Below is a small trained network, with its code and all its weights. Each question gives an input and a target symbol and asks what happens when units are switched off, that is, made to give their printed mean instead of their output.

import numpy as np


def w(rows, s, z=0):
    codes = np.array(rows[::2]) - 128.0
    scale = np.full(codes.shape[1], s)
    scale[-1] = z or s
    return codes * scale


def norm(h):
    return h / np.sqrt((h * h).mean(-1, keepdims=True) + 1e-5)


def f(y):
    return y / 2 * (1 + np.tanh(0.7978845608 * (y + 0.044715 * y**3)))


def softmax(a):
    e = np.exp(a - a.max(-1, keepdims=True))
    return e / e.sum(-1, keepdims=True)


def log_softmax(a):
    a = a - a.max(-1, keepdims=True)
    return a - np.log(np.exp(a).sum(-1, keepdims=True))


def net(x, mask):
    ids = ['αβγδεζηθμξπτφψ'.index(c) for c in x.split()]
    T = len(ids)
    res = E[ids] + P[:T]
    r = norm(res)
    for j in range(3):
        rows = slice(3 * j, 3 * j + 3)
        q, k, v = (r @ M[0][rows].T for M in (Q, K, V))
        z = softmax(np.where(np.tri(T) > 0, q @ k.T / 3**0.5, -1e9)) @ v
        o = O[0][rows]
        res = res + np.where(mask[j], z, o[:, -1]) @ o[:, :-1]
    y = f(norm(res) @ A[0][:, :-1].T + A[0][:, -1])
    res = res + np.where(mask[3:11], y, B[0][:, -1]) @ B[0][:, :-1]
    return log_softmax(norm(res)[-1] @ U[:, :-1].T + U[:, -1])


Q, K, V, O, A, B = {}, {}, {}, {}, {}, {}
E = w([
[154,48,74,195],'α',
[143,79,145,139],'β',
[129,146,125,139],'γ',
[115,185,126,222],'δ',
[141,122,141,109],'ε',
[122,124,211,208],'ζ',
[121,152,107,175],'η',
[117,148,101,193],'θ',
[126,217,130,119],'μ',
[133,111,103,181],'ξ',
[149,81,130,171],'π',
[118,142,94,204],'τ',
[9,180,216,43],'φ',
[134,106,121,152],'ψ',
],0.015)
P = w([
[38,123,84,82],'0',
[219,110,72,220],'1',
[55,122,195,37],'2',
[1,81,76,255],'3',
[231,107,113,183],'4',
[46,114,194,67],'5',
[42,11,117,210],'6',
[220,141,132,168],'7',
[35,110,210,85],'8',
],0.0095)
Q[0] = w([
[148,117,45,154],'h1',
[246,131,138,230],'h1',
[23,93,194,120],'h1',
[171,147,125,78],'h2',
[97,184,102,137],'h2',
[195,175,56,156],'h2',
[71,111,206,83],'h3',
[115,175,113,168],'h3',
[167,200,76,68],'h3',
],0.014)
K[0] = w([
[148,51,126,69],'h1',
[84,149,7,83],'h1',
[116,134,205,206],'h1',
[77,155,98,114],'h2',
[116,196,149,159],'h2',
[147,170,59,151],'h2',
[160,195,234,147],'h3',
[171,64,81,105],'h3',
[107,173,111,31],'h3',
],0.015)
V[0] = w([
[178,74,30,93],'h1',
[110,111,118,40],'h1',
[98,221,3,120],'h1',
[198,86,252,130],'h2',
[157,162,62,123],'h2',
[133,85,59,93],'h2',
[69,126,184,158],'h3',
[183,173,174,120],'h3',
[116,137,131,65],'h3',
],0.013)
O[0] = w([
[168,2,166,38,107],'h1',
[46,110,158,117,72],'h1',
[140,63,32,50,109],'h1',
[151,152,70,71,178],'h2',
[159,149,208,121,29],'h2',
[110,193,190,254,133],'h2',
[151,139,161,220,175],'h3',
[131,181,90,145,6],'h3',
[174,123,154,69,2],'h3',
],0.01,0.0059)
A[0] = w([
[240,125,144,134,35],'n1',
[187,84,88,201,234],'n2',
[129,106,207,50,74],'n3',
[118,149,121,200,54],'n4',
[78,161,150,47,86],'n5',
[44,254,62,139,174],'n6',
[65,77,126,196,253],'n7',
[205,160,225,167,24],'n8',
],0.013,0.0014)
B[0] = w([
[192,203,129,156,139],'n1',
[103,252,195,105,218],'n2',
[43,153,133,99,140],'n3',
[75,96,153,106,186],'n4',
[43,196,133,202,132],'n5',
[203,49,132,122,245],'n6',
[87,84,62,106,245],'n7',
[145,72,54,223,137],'n8',
],0.014,0.011)
U = w([
[181,108,215,98,106],'α',
[93,100,126,174,73],'β',
[110,100,84,122,82],'γ',
[104,182,177,130,212],'δ',
[181,66,83,94,42],'ε',
[176,187,137,176,27],'ζ',
[207,129,58,122,108],'η',
[174,142,110,122,157],'θ',
[153,158,71,81,6],'μ',
[250,124,194,85,153],'ξ',
[208,131,192,252,144],'π',
[175,160,136,119,2],'τ',
[81,38,139,168,238],'φ',
[157,87,192,50,106],'ψ',
],0.013,0.0034)

Each question gives the input, a string of symbols that net reads in full, and the target symbol t.
The units are the heads (3 rows each of Q, K, V and O) and the neurons (one row each of A and B). Each row of codes is followed by its name. A weight is (code - 128) times the scale printed after its matrix; where a second scale follows, it is the last column's (O, A, B and U).
mask holds one flag per unit, heads first, then neurons. A switched-off unit (its flag False) gives its mean, the last column of its rows in O or B, instead of its output. The means were averaged over made-up inputs and are rounded, as every weight is.
A unit's drop is (log p(t) with every unit on - log p(t) with that unit switched off) / (log p(t) with every unit on - log p(t) with every unit switched off).
The circuit of an input: a set's keep is (log p(t) with only the set's units on - log p(t) with every unit switched off) / (log p(t) with every unit on - log p(t) with every unit switched off). Starting from all 11 units, units are removed one at a time, each time the one whose removal leaves the highest keep (on an exact tie, the one counted first), for as long as the keep stays at least 0.8.
units of the circuit, in order: the units of the circuit, biggest drop first
unit that matters most: the unit with the biggest drop
top k neurons: the k neurons with the biggest drops, biggest first
which heads matter: for each layer, one digit per head in row order, 1 if its drop is at least 0.15 and else 0, layers parted by /
input π ξ π ξ ξ, target π: units of the circuit, in order => h2, n8, n2
input φ φ δ ξ ζ φ, target π: which heads matter => 100
input δ π π φ α, target δ: units of the circuit, in order => n2
input π π α π π φ π ξ, target π: which heads matter => 111
input ξ φ φ π π φ π ξ, target ξ: units of the circuit, in order => h1, h2, n7, n2
input π γ π π π π π π, target π: units of the circuit, in order => n8, h2, n2
input π π γ γ τ, target π: units of the circuit, in order => h2, n8, n2
input π φ η ζ θ, target π: which heads matter => 111
input ψ π ξ π π, target ψ: which heads matter => 110
input ψ ξ ψ ξ φ π τ π, target ψ: which heads matter => 100
input φ φ π μ γ, target φ: units of the circuit, in order => h1, n4, h2
input ξ ψ φ π α, target ξ: which heads matter => 110
input π ψ α γ γ φ ζ α, target π: which heads matter => 110
input ξ φ α ξ μ ψ ξ ψ, target ξ: top 3 neurons => n7, n1, n4
input φ ψ π ξ μ φ π ξ, target φ: which heads matter => 100
input ξ ζ ψ, target π: top 2 neurons => n7, n6
input π φ φ ζ γ ψ π φ ψ, target π: which heads matter => 101
input ξ ψ π ζ ε, target ξ: which heads matter => 110
input φ π ψ π π α π ψ, target φ: units of the circuit, in order => h1, n4, n6
input π ξ γ, target ξ: top 2 neurons => n7, n1
input π ξ ζ δ π ξ δ θ, target π: unit that matters most => n8
input π ψ φ β π φ φ γ, target π: units of the circuit, in order => n7
input π π φ π φ, target π: top 3 neurons => n7, n5, n8
input ξ β π ξ ξ, target ξ: units of the circuit, in order => h1, h2, n2, n7
